data =
540  655  670  571  631  511  558  432  320  665  445  630  370  490  362  586
475  358  353  668  767  472  638  238  522  363  413  652  123  404  429  671
684  431  416  611  350  607  683  712  358  605  252  643  289  455  299  436
375  457  344  415  590  316  471  395  447  740  311  743  330  147  546  487
396  409  278  469  639  319  565  392  449  668  246  713  160  144  513  443
353  572  316  693  756  271  592  214  589  425  524  678  248  405  519  587
681  484  418  632  564  472  698  462  544  618  287  703  236  413  349  482
533  756  445  806  626  441  416  119  353  515  512  480  304  550  546  348
506  567  414  536  540  370  568  569  280  730  370  652  232  315  415  467
405  343  315  559  709  586  540  296  607  443  363  692  236  498  448  599
495  485  377  726  622  452  530  372  287  538  227  520  168  512  226  426
419  508  390  544  573  322  450  429  480  763  453  705  425  256  466  499
398  603  316  757  504  418  603  192  682  538  346  647   72  315  548  369
530  388  611  580  642  519  698  314  573  551  154  684  244  388  354  637
Rows and columns are counted from 0.
row 0 col 0: 540
row 1 col 6: 638
row 4 col 2: 278
row 10 col 6: 530
row 0 col 4: 631
row 10 col 1: 485
row 4 col 0: 396
row 6 col 6: 698
row 5 col 0: 353
row 5 col 12: 248
row 8 col 9: 730
row 7 col 13: 550
row 13 col 1: 388
row 10 col 0: 495
row 3 col 4: 590
row 0 col 6: 558
row 10 col 7: 372
row 1 col 1: 358
row 1 col 12: 123
row 8 col 1: 567
row 8 col 6: 568
row 11 col 12: 425
row 3 col 12: 330
row 9 col 14: 448
row 6 col 0: 681
row 11 col 0: 419
row 11 col 4: 573
row 11 col 9: 763
row 7 col 14: 546
row 5 col 14: 519
row 12 col 3: 757
row 10 col 10: 227
row 11 col 8: 480
row 2 col 0: 684
row 1 col 5: 472
row 13 col 12: 244
row 5 col 11: 678
row 12 col 9: 538

m = [[29, -64, -95, -42, 43], [-21, 47, 113, 36, -31]]
Rows and columns are counted from 0.
(0, 0)	29
(0, 4)	43
(1, 3)	36
(0, 1)	-64
(0, 2)	-95

X = [  29  -91  -81  100   98 -107  106  101  -71    4  -49  -77  -83]
X[0] => 29
X[9] => 4
X[6] => 106
X[4] => 98

M =
[[ -40  -25   35  -48  -64   -4    8]
 [ -40  -23  -14  -12  -82  -23   27]
 [ -50  -13  -19  -25  -88  -43   31]
 [  14    1   34   57  -28   29  -23]
 [  -3   18   85  -72  -34   30  -13]
 [ -49  -42   33   -9  -58    5   -5]
 [  15   21   -9    1  -60   -3   46]
 [   1  -23   10  -27  -76    3   11]
 [  12  -40   49  -27  -19  -30   55]
 [  12   41  -53  -15 -107    0   44]
 [ -14  -58    4   70  -42   70   42]
 [  17   10   38   49  -28   32  -26]
 [  83  -18   -1    8  -72   38    7]
 [ -28   -7   19  -47  -63  -28   31]
 [  51  -48   40  -55  -46   11   54]
 [ -42    0  -14   26  -66   13   36]]
M[0,0]: -40
M[7,4]: -76
M[4,3]: -72
M[9,4]: -107
M[:, 6]: [8, 27, 31, -23, -13, -5, 46, 11, 55, 44, 42, -26, 7, 31, 54, 36]
M[2]: [-50, -13, -19, -25, -88, -43, 31]
M[6,6]: 46
M[4,2]: 85
M[11]: [17, 10, 38, 49, -28, 32, -26]
M[2,1]: -13
M[4,5]: 30
M[10,6]: 42
M[10]: [-14, -58, 4, 70, -42, 70, 42]
M[6,1]: 21
M[7,3]: -27
M[:, 0]: [-40, -40, -50, 14, -3, -49, 15, 1, 12, 12, -14, 17, 83, -28, 51, -42]
M[12,1]: -18
M[8,1]: -40
M[7]: [1, -23, 10, -27, -76, 3, 11]
M[:, 5]: [-4, -23, -43, 29, 30, 5, -3, 3, -30, 0, 70, 32, 38, -28, 11, 13]
M[12,2]: -1
M[14,6]: 54
M[:, 4]: [-64, -82, -88, -28, -34, -58, -60, -76, -19, -107, -42, -28, -72, -63, -46, -66]
M[4,6]: -13
M[6]: [15, 21, -9, 1, -60, -3, 46]
M[14,3]: -55
M[14,4]: -46
M[9,0]: 12
M[:, 3]: [-48, -12, -25, 57, -72, -9, 1, -27, -27, -15, 70, 49, 8, -47, -55, 26]
M[:, 2]: [35, -14, -19, 34, 85, 33, -9, 10, 49, -53, 4, 38, -1, 19, 40, -14]
M[13,1]: -7
M[15,6]: 36
M[12,5]: 38
M[11,4]: -28
M[8,6]: 55
M[15,5]: 13

arr =
[[-20 -27   7  66   6 -49]
 [-32 -13 -31  58  14 -44]
 [ 19 -52 -19 -81 -32  -6]
 [ 28  54  45 -29   7  64]
 [  4  -4   2 -50  21  15]
 [ 24 -50  35 -36  26 -12]
 [  5  22 -14  11  19  66]
 [-22  51 -16  34  10  41]]
arr[-8, 0]: -20
arr[-6]: [19, -52, -19, -81, -32, -6]
arr[2, 4]: -32
arr[2, -1]: -6
arr[2, 2]: -19
arr[-8, -1]: -49
arr[4]: [4, -4, 2, -50, 21, 15]
arr[:, 5]: [-49, -44, -6, 64, 15, -12, 66, 41]
arr[-2, -3]: 11
arr[7]: [-22, 51, -16, 34, 10, 41]
arr[4, 2]: 2
arr[0, 1]: -27
arr[-4, 5]: 15
arr[5, 2]: 35
arr[-2, 0]: 5
arr[-7]: [-32, -13, -31, 58, 14, -44]
arr[-1, 1]: 51
arr[-2]: [5, 22, -14, 11, 19, 66]
arr[-5, 5]: 64
arr[-1, 3]: 34
arr[6, -1]: 66
arr[-5, 0]: 28
arr[-3]: [24, -50, 35, -36, 26, -12]

B =
18,4,19,123,211,211,209,210
17,57,17,20,20,102,210,210
21,34,20,26,182,210,210,209
17,4,15,17,19,16,20,121
18,41,19,21,152,210,207,214
Rows and columns are counted from 0.
row 0 col 0 -> 18
row 3 col 3 -> 17
row 4 col 6 -> 207
row 0 col 2 -> 19
row 1 col 3 -> 20
row 3 col 5 -> 16
row 0 col 5 -> 211
row 4 col 5 -> 210
row 2 col 3 -> 26
row 0 col 4 -> 211
row 3 col 6 -> 20
row 1 col 2 -> 17

A = [-57 -13 -13  16  17 -42   6  34 -93 -29  -1   3  59 -18  63]
A[0]: -57
A[6]: 6
A[8]: -93
A[2]: -13
A[7]: 34
A[1]: -13
